Below is a small trained network, with its code and all its weights. Each question gives an input and a target symbol and asks what happens when units are switched off, that is, made to give their printed mean instead of their output.

import numpy as np


def w(rows, s, z=0):
    codes = np.array(rows[::2]) - 128.0
    scale = np.full(codes.shape[1], s)
    scale[-1] = z or s
    return codes * scale


def norm(h):
    return h / np.sqrt((h * h).mean(-1, keepdims=True) + 1e-5)


def f(y):
    return np.maximum(y, 0)


def softmax(a):
    e = np.exp(a - a.max(-1, keepdims=True))
    return e / e.sum(-1, keepdims=True)


def log_softmax(a):
    a = a - a.max(-1, keepdims=True)
    return a - np.log(np.exp(a).sum(-1, keepdims=True))


def net(x, mask):
    ids = ['ΔΛΠΣΦΩαβγεζηθμτψ'.index(c) for c in x.split()]
    T = len(ids)
    res = E[ids] + P[:T]
    u = 0
    for l in range(3):
        q, k, v = (norm(res) @ M[l].T for M in (Q, K, V))
        z = softmax(np.where(np.tri(T) > 0, q @ k.T / 2**0.5, -1e9)) @ v
        res = res + np.where(mask[u], z, O[l][:, -1]) @ O[l][:, :-1]
        u += 1
        y = f(norm(res) @ A[l][:, :-1].T + A[l][:, -1])
        res = res + np.where(mask[u : u + 8], y, B[l][:, -1]) @ B[l][:, :-1]
        u += 8
    return log_softmax(norm(res)[-1] @ U[:, :-1].T + U[:, -1])


Q, K, V, O, A, B = {}, {}, {}, {}, {}, {}
E = w([
[145,142,198],'Δ',
[145,123,183],'Λ',
[146,139,135],'Π',
[112,55,124],'Σ',
[233,100,62],'Φ',
[128,51,135],'Ω',
[144,170,94],'α',
[142,78,210],'β',
[125,112,78],'γ',
[120,108,83],'ε',
[95,244,108],'ζ',
[132,140,76],'η',
[141,123,180],'θ',
[116,101,93],'μ',
[139,135,190],'τ',
[94,249,113],'ψ',
],0.02)
P = w([
[173,177,142],'0',
[178,201,162],'1',
[165,176,139],'2',
[154,152,113],'3',
[148,128,76],'4',
[137,118,41],'5',
[131,105,1],'6',
[144,72,19],'7',
],0.0098)
Q[0] = w([
[114,138,252],'L0H1',
[221,157,125],'L0H1',
],0.0044)
K[0] = w([
[184,187,228],'L0H1',
[4,3,160],'L0H1',
],0.0056)
V[0] = w([
[116,193,135],'L0H1',
[254,153,138],'L0H1',
],0.0086)
O[0] = w([
[74,68,120,5],'L0H1',
[252,141,124,208],'L0H1',
],0.014,0.0024)
A[0] = w([
[142,114,49,171],'L0N1',
[152,202,77,177],'L0N2',
[214,115,151,76],'L0N3',
[21,166,158,125],'L0N4',
[185,207,146,180],'L0N5',
[135,25,77,254],'L0N6',
[146,138,104,151],'L0N7',
[113,132,254,108],'L0N8',
],0.0093,0.0047)
B[0] = w([
[163,163,156,208],'L0N1',
[157,108,255,210],'L0N2',
[95,102,189,183],'L0N3',
[93,71,148,141],'L0N4',
[77,106,175,218],'L0N5',
[138,123,229,254],'L0N6',
[140,175,139,168],'L0N7',
[100,198,84,139],'L0N8',
],0.0077,0.0082)
Q[1] = w([
[146,109,241],'L1H1',
[78,129,2],'L1H1',
],0.007)
K[1] = w([
[133,151,31],'L1H1',
[158,201,255],'L1H1',
],0.008)
V[1] = w([
[158,226,116],'L1H1',
[155,10,100],'L1H1',
],0.012)
O[1] = w([
[183,104,8,130],'L1H1',
[183,202,206,1],'L1H1',
],0.015,0.0029)
A[1] = w([
[135,94,152,80],'L1N1',
[199,172,138,188],'L1N2',
[143,67,107,126],'L1N3',
[132,120,65,75],'L1N4',
[40,137,145,124],'L1N5',
[77,126,6,221],'L1N6',
[126,130,130,101],'L1N7',
[136,158,196,253],'L1N8',
],0.016,0.0037)
B[1] = w([
[136,90,72,165],'L1N1',
[53,173,199,188],'L1N2',
[100,1,210,155],'L1N3',
[127,49,113,141],'L1N4',
[71,124,135,154],'L1N5',
[74,126,103,175],'L1N6',
[134,136,119,128],'L1N7',
[75,142,186,245],'L1N8',
],0.0082,0.012)
Q[2] = w([
[126,69,254],'L2H1',
[237,207,91],'L2H1',
],0.0075)
K[2] = w([
[158,59,184],'L2H1',
[106,255,113],'L2H1',
],0.01)
V[2] = w([
[179,253,189],'L2H1',
[188,190,236],'L2H1',
],0.0052)
O[2] = w([
[168,49,90,114],'L2H1',
[109,10,90,254],'L2H1',
],0.011,0.0029)
A[2] = w([
[134,170,95,120],'L2N1',
[117,105,212,209],'L2N2',
[120,32,115,253],'L2N3',
[126,99,55,167],'L2N4',
[156,105,95,78],'L2N5',
[212,119,168,216],'L2N6',
[122,251,92,94],'L2N7',
[58,195,73,140],'L2N8',
],0.012,0.0026)
B[2] = w([
[118,188,174,130],'L2N1',
[172,234,30,253],'L2N2',
[85,197,15,198],'L2N3',
[131,190,128,138],'L2N4',
[134,164,142,128],'L2N5',
[154,153,101,163],'L2N6',
[167,196,183,137],'L2N7',
[254,102,166,157],'L2N8',
],0.0084,0.012)
U = w([
[124,131,126,114],'Δ',
[173,151,130,165],'Λ',
[217,141,127,254],'Π',
[36,172,252,156],'Σ',
[124,123,148,45],'Φ',
[155,149,224,194],'Ω',
[146,134,89,156],'α',
[133,131,153,147],'β',
[152,183,105,32],'γ',
[114,190,109,83],'ε',
[34,75,68,186],'ζ',
[151,147,98,124],'η',
[156,152,129,92],'θ',
[110,151,129,41],'μ',
[128,132,131,105],'τ',
[54,86,95,156],'ψ',
],0.015,0.0057)

Each question gives the input, a string of symbols that net reads in full, and the target symbol t.
The units are the heads (2 rows each of Q, K, V and O) and the neurons (one row each of A and B). Each row of codes is followed by its name. A weight is (code - 128) times the scale printed after its matrix; where a second scale follows, it is the last column's (O, A, B and U).
mask holds one flag per unit, layer by layer, with each layer's heads first. A switched-off unit (its flag False) gives its mean, the last column of its rows in O or B, instead of its output. The means were averaged over made-up inputs and are rounded, as every weight is.
A unit's drop is (log p(t) with every unit on - log p(t) with that unit switched off) / (log p(t) with every unit on - log p(t) with every unit switched off).
The circuit of an input: a set's keep is (log p(t) with only the set's units on - log p(t) with every unit switched off) / (log p(t) with every unit on - log p(t) with every unit switched off). Starting from the 12 units with the biggest drops (on a tie, the unit counted first), units are removed one at a time, each time the one whose removal leaves the highest keep (on an exact tie, the one counted first), for as long as the keep stays at least 0.8.
circuit, biggest first: the units of the circuit, biggest drop first
top k neurons: the k neurons with the biggest drops, biggest first
k most important neurons of layer l: the k neurons of layer l with the biggest drops, biggest first
input Σ ψ Σ ε ε ζ ζ, target ζ: 2 most important neurons of layer 0	L0N2; L0N4
input γ Ω Σ η, target Σ: circuit, biggest first	L1N2
input Σ Σ τ Σ ψ, target Σ: top 4 neurons	L0N2; L2N2; L2N3; L1N5
input Σ μ Σ ζ θ, target ζ: circuit, biggest first	L1H1; L0N6
input Σ Σ ζ α Σ ζ η, target ζ: 3 most important neurons of layer 1	L1N3; L1N4; L1N6
input Σ Σ ψ ζ Σ ζ Σ Σ, target Σ: top 2 neurons	L0N2; L0N6
input θ ψ ψ Ω Σ ζ, target Σ: circuit, biggest first	L0N2; L2N3
input Σ Σ ζ Σ, target ζ: circuit, biggest first	L0N6; L1H1
input Ω Λ Ω ψ Σ μ, target Σ: top 2 neurons	L0N2; L1N2
input Σ ε ζ Ω, target ζ: top 2 neurons	L0N6; L1N3
input θ Σ Σ α Σ Σ ψ, target Σ: top 4 neurons	L2N2; L2N3; L1N5; L0N2
input Σ ζ α, target ζ: 3 most important neurons of layer 1	L1N3; L1N4; L1N6
input Σ Σ α, target Σ: top 3 neurons	L0N2; L1N2; L0N5
input Σ Σ Δ ζ α, target ζ: most important neuron of layer 1	L1N4
input ε Σ Σ ε, target Σ: top 2 neurons	L1N2; L1N8
input ψ ζ θ Σ ζ, target Σ: top 3 neurons	L2N2; L0N2; L2N3
input ζ ζ ζ ε, target ζ: top 2 neurons	L1N3; L2N2
input Σ Σ Λ Ω Σ γ, target Σ: top 4 neurons	L1N2; L0N2; L1N8; L2N3
input ζ Σ Ω ζ Σ γ Σ Π, target Σ: circuit, biggest first	L0N2; L0H1
input ζ ζ ε, target ζ: circuit, biggest first	L1H1
input η α ψ Ω ζ ψ, target ζ: top 3 neurons	L1N6; L0N6; L1N4
input ε θ Π ζ Λ ζ Σ γ, target Σ: top 3 neurons	L0N2; L0N6; L1N2
input Σ Σ α Σ Σ Ω, target Σ: top 2 neurons	L1N8; L0N2
input Σ ψ ε Λ ψ Ω ζ θ, target ζ: 3 most important neurons of layer 0	L0N6; L0N3; L0N1
input η α Π Σ, target Π: top 2 neurons	L0N5; L1N6
input Λ ζ μ, target ζ: 2 most important neurons of layer 0	L0N6; L0N3
input Φ τ Σ, target Π: circuit, biggest first	L0H1
